Below are the code and all the weights of a small trained network. Each question names an input and a class and asks about switching units off, where a switched-off unit gives its printed mean instead of its output.

import numpy as np


def w(rows, s, z=0):
    codes = np.array(rows[::2]) - 128.0
    scale = np.full(codes.shape[1], s)
    scale[-1] = z or s
    return codes * scale


def norm(h):
    return h / np.sqrt((h * h).mean(-1, keepdims=True) + 1e-5)


def f(y):
    return y / 2 * (1 + np.tanh(0.7978845608 * (y + 0.044715 * y**3)))


def log_softmax(a):
    a = a - a.max(-1, keepdims=True)
    return a - np.log(np.exp(a).sum(-1, keepdims=True))


def net(x, mask):
    res = np.array(x, float).reshape(1, 6) / 4 @ E
    u = 0
    for l in range(2):
        y = f(norm(res) @ A[l][:, :-1].T + A[l][:, -1])
        res = res + np.where(mask[u : u + 14], y, B[l][:, -1]) @ B[l][:, :-1]
        u += 14
    return log_softmax(norm(res)[-1] @ U[:, :-1].T + U[:, -1])


A, B = {}, {}
E = w([
[124,139,150,109,160,84,173,133,137],'x0',
[155,104,132,116,137,137,161,93,133],'x1',
[92,47,131,190,125,145,217,164,64],'x2',
[122,148,89,81,123,157,129,205,139],'x3',
[178,93,236,183,98,166,133,183,222],'x4',
[255,132,87,179,171,94,85,152,82],'x5',
],0.0056)
A[0] = w([
[2,86,151,102,119,171,134,91,198,78],'L0N0',
[112,128,23,78,117,85,128,79,17,61],'L0N1',
[197,142,110,163,178,112,112,158,105,11],'L0N2',
[149,161,101,116,102,165,110,154,120,114],'L0N3',
[141,120,135,168,136,90,146,78,137,103],'L0N4',
[180,241,134,94,158,130,52,73,193,147],'L0N5',
[169,157,107,117,73,155,104,78,129,118],'L0N6',
[68,150,144,157,106,105,115,164,123,95],'L0N7',
[240,97,88,186,198,89,89,180,95,54],'L0N8',
[168,99,143,137,146,117,129,150,131,61],'L0N9',
[164,141,188,179,89,142,142,131,165,90],'L0N10',
[92,57,104,248,152,165,216,203,13,51],'L0N11',
[201,59,199,151,58,113,116,204,199,84],'L0N12',
[88,129,95,74,94,146,115,175,146,89],'L0N13',
],0.0057,0.0012)
B[0] = w([
[180,170,132,160,28,175,133,110,58,220],'L0N0',
[69,150,160,178,225,181,75,170,113,227],'L0N1',
[142,136,148,160,81,146,141,81,135,162],'L0N2',
[107,137,180,133,157,49,175,85,161,138],'L0N3',
[108,142,83,78,112,162,113,222,130,141],'L0N4',
[163,1,97,65,92,73,132,160,152,219],'L0N5',
[93,122,132,113,148,44,207,182,146,146],'L0N6',
[188,111,81,56,142,202,171,55,147,135],'L0N7',
[99,182,165,135,2,216,199,81,96,222],'L0N8',
[130,148,139,135,110,184,50,126,98,135],'L0N9',
[87,142,83,99,177,132,132,198,110,169],'L0N10',
[190,94,107,17,111,10,72,129,234,253],'L0N11',
[75,151,146,146,252,126,96,133,85,221],'L0N12',
[135,101,177,176,137,89,142,69,108,150],'L0N13',
],0.0088,0.0052)
A[1] = w([
[91,125,114,135,255,149,99,134,161,176],'L1N0',
[121,119,138,112,110,157,128,155,144,254],'L1N1',
[148,37,85,99,128,55,145,137,181,57],'L1N2',
[116,194,121,140,40,161,202,78,139,111],'L1N3',
[79,184,63,171,219,145,128,73,116,25],'L1N4',
[236,205,85,204,100,134,152,135,112,36],'L1N5',
[113,172,143,122,146,200,180,121,79,70],'L1N6',
[110,158,149,188,246,217,111,150,176,166],'L1N7',
[145,132,121,75,157,73,102,157,176,42],'L1N8',
[123,128,186,138,184,122,121,125,118,129],'L1N9',
[149,153,142,156,78,162,152,82,103,133],'L1N10',
[148,143,92,63,97,117,126,81,131,91],'L1N11',
[153,137,141,137,73,113,110,94,193,131],'L1N12',
[181,133,120,93,83,141,164,97,180,202],'L1N13',
],0.0083,0.00085)
B[1] = w([
[147,167,182,218,131,184,197,170,85,234],'L1N0',
[214,183,60,176,163,36,164,40,107,160],'L1N1',
[134,104,97,79,115,79,14,85,216,254],'L1N2',
[190,233,194,115,100,168,146,81,93,238],'L1N3',
[169,86,83,198,206,123,211,227,179,187],'L1N4',
[48,204,218,63,72,178,183,39,115,170],'L1N5',
[157,90,141,141,94,99,44,120,128,197],'L1N6',
[89,97,41,186,242,95,211,180,103,231],'L1N7',
[114,74,122,123,48,142,144,34,111,223],'L1N8',
[98,147,1,133,72,195,111,177,104,165],'L1N9',
[104,190,148,21,123,105,177,156,159,202],'L1N10',
[183,85,165,216,157,148,147,204,175,194],'L1N11',
[109,91,65,116,203,117,165,133,128,185],'L1N12',
[29,134,110,185,171,153,68,159,48,210],'L1N13',
],0.0073,0.0059)
U = w([
[128,18,85,67,105,81,25,103,180,173],'0',
[86,113,69,222,254,178,185,240,70,2],'1',
[122,236,200,72,71,191,148,99,57,195],'2',
],0.0065,0.00036)

Each question gives the input, the list of numbers given to net, and the class t.
The units are the neurons (one row each of A and B). Each row of codes is followed by its name. A weight is (code - 128) times the scale printed after its matrix; where a second scale follows, it is the last column's (A, B and U).
mask holds one flag per neuron, layer by layer. A switched-off neuron (its flag False) gives its mean, the last column of its row in B, instead of its output. The means were averaged over made-up inputs and are rounded, as every weight is.
A unit's drop is (log p(t) with every unit on - log p(t) with that unit switched off) / (log p(t) with every unit on - log p(t) with every unit switched off).
The circuit of an input: a set's keep is (log p(t) with only the set's units on - log p(t) with every unit switched off) / (log p(t) with every unit on - log p(t) with every unit switched off). Starting from the 12 units with the biggest drops (on a tie, the unit counted first), units are removed one at a time, each time the one whose removal leaves the highest keep (on an exact tie, the one counted first), for as long as the keep stays at least 0.8.
circuit, biggest first: the units of the circuit, biggest drop first
most important unit: the unit with the biggest drop
k most important neurons: the k neurons with the biggest drops, biggest first
top k neurons in layer l: the k neurons of layer l with the biggest drops, biggest first
drop of u: that unit's drop, to one decimal
input [4,1,2,-3,8,-8], class 1: circuit, biggest first	L0N12; L1N7
input [-7,-7,-2,3,-7,8], class 2: most important neuron	L0N8
input [6,-2,2,0,-2,-3], class 2: circuit, biggest first	L0N0; L1N3
input [7,-5,-6,-8,-8,4], class 1: 2 most important neurons	L0N11; L0N1
input [-5,-5,-7,2,-8,-1], class 1: circuit, biggest first	L0N1; L1N4
input [-8,-7,1,6,1,2], class 2: circuit, biggest first	L0N5; L0N1; L1N7
input [-2,-2,-1,0,-7,-7], class 1: 3 most important neurons	L0N1; L0N8; L1N4
input [-3,8,-5,4,6,2], class 1: top 3 neurons in layer 0	L0N12; L0N11; L0N10
input [-2,8,3,6,-3,-2], class 0: 3 most important neurons	L0N11; L0N12; L1N2
input [6,-2,5,-7,-6,7], class 2: top 4 neurons in layer 0	L0N12; L0N8; L0N5; L0N2
input [-2,6,6,8,2,7], class 2: 3 most important neurons	L0N8; L0N5; L0N2
input [7,-5,-6,-3,-7,8], class 2: 2 most important neurons	L0N12; L0N11
input [-7,3,5,3,-2,5], class 0: 2 most important neurons	L0N11; L0N0
input [-7,-7,2,0,-3,-5], class 2: most important unit	L0N0
input [1,-2,-4,-7,-5,3], class 1: top 3 neurons in layer 0	L0N11; L0N1; L0N0
input [5,7,-6,-1,6,8], class 2: 3 most important neurons	L0N11; L0N8; L0N1
input [-2,2,-4,-5,6,1], class 1: top 2 neurons in layer 0	L0N12; L0N11
input [4,-1,2,-7,-2,3], class 2: top 2 neurons in layer 0	L0N5; L0N12
input [-8,5,6,3,1,6], class 0: top 2 neurons in layer 0	L0N11; L0N0
input [3,-8,6,-1,-1,5], class 0: most important neuron	L0N11
input [5,-2,6,2,-4,1], class 0: drop of L0N11	1.4
input [8,-2,7,3,4,6], class 0: drop of L0N11	1.3
input [2,3,7,7,-3,-5], class 0: drop of L0N11	1.2
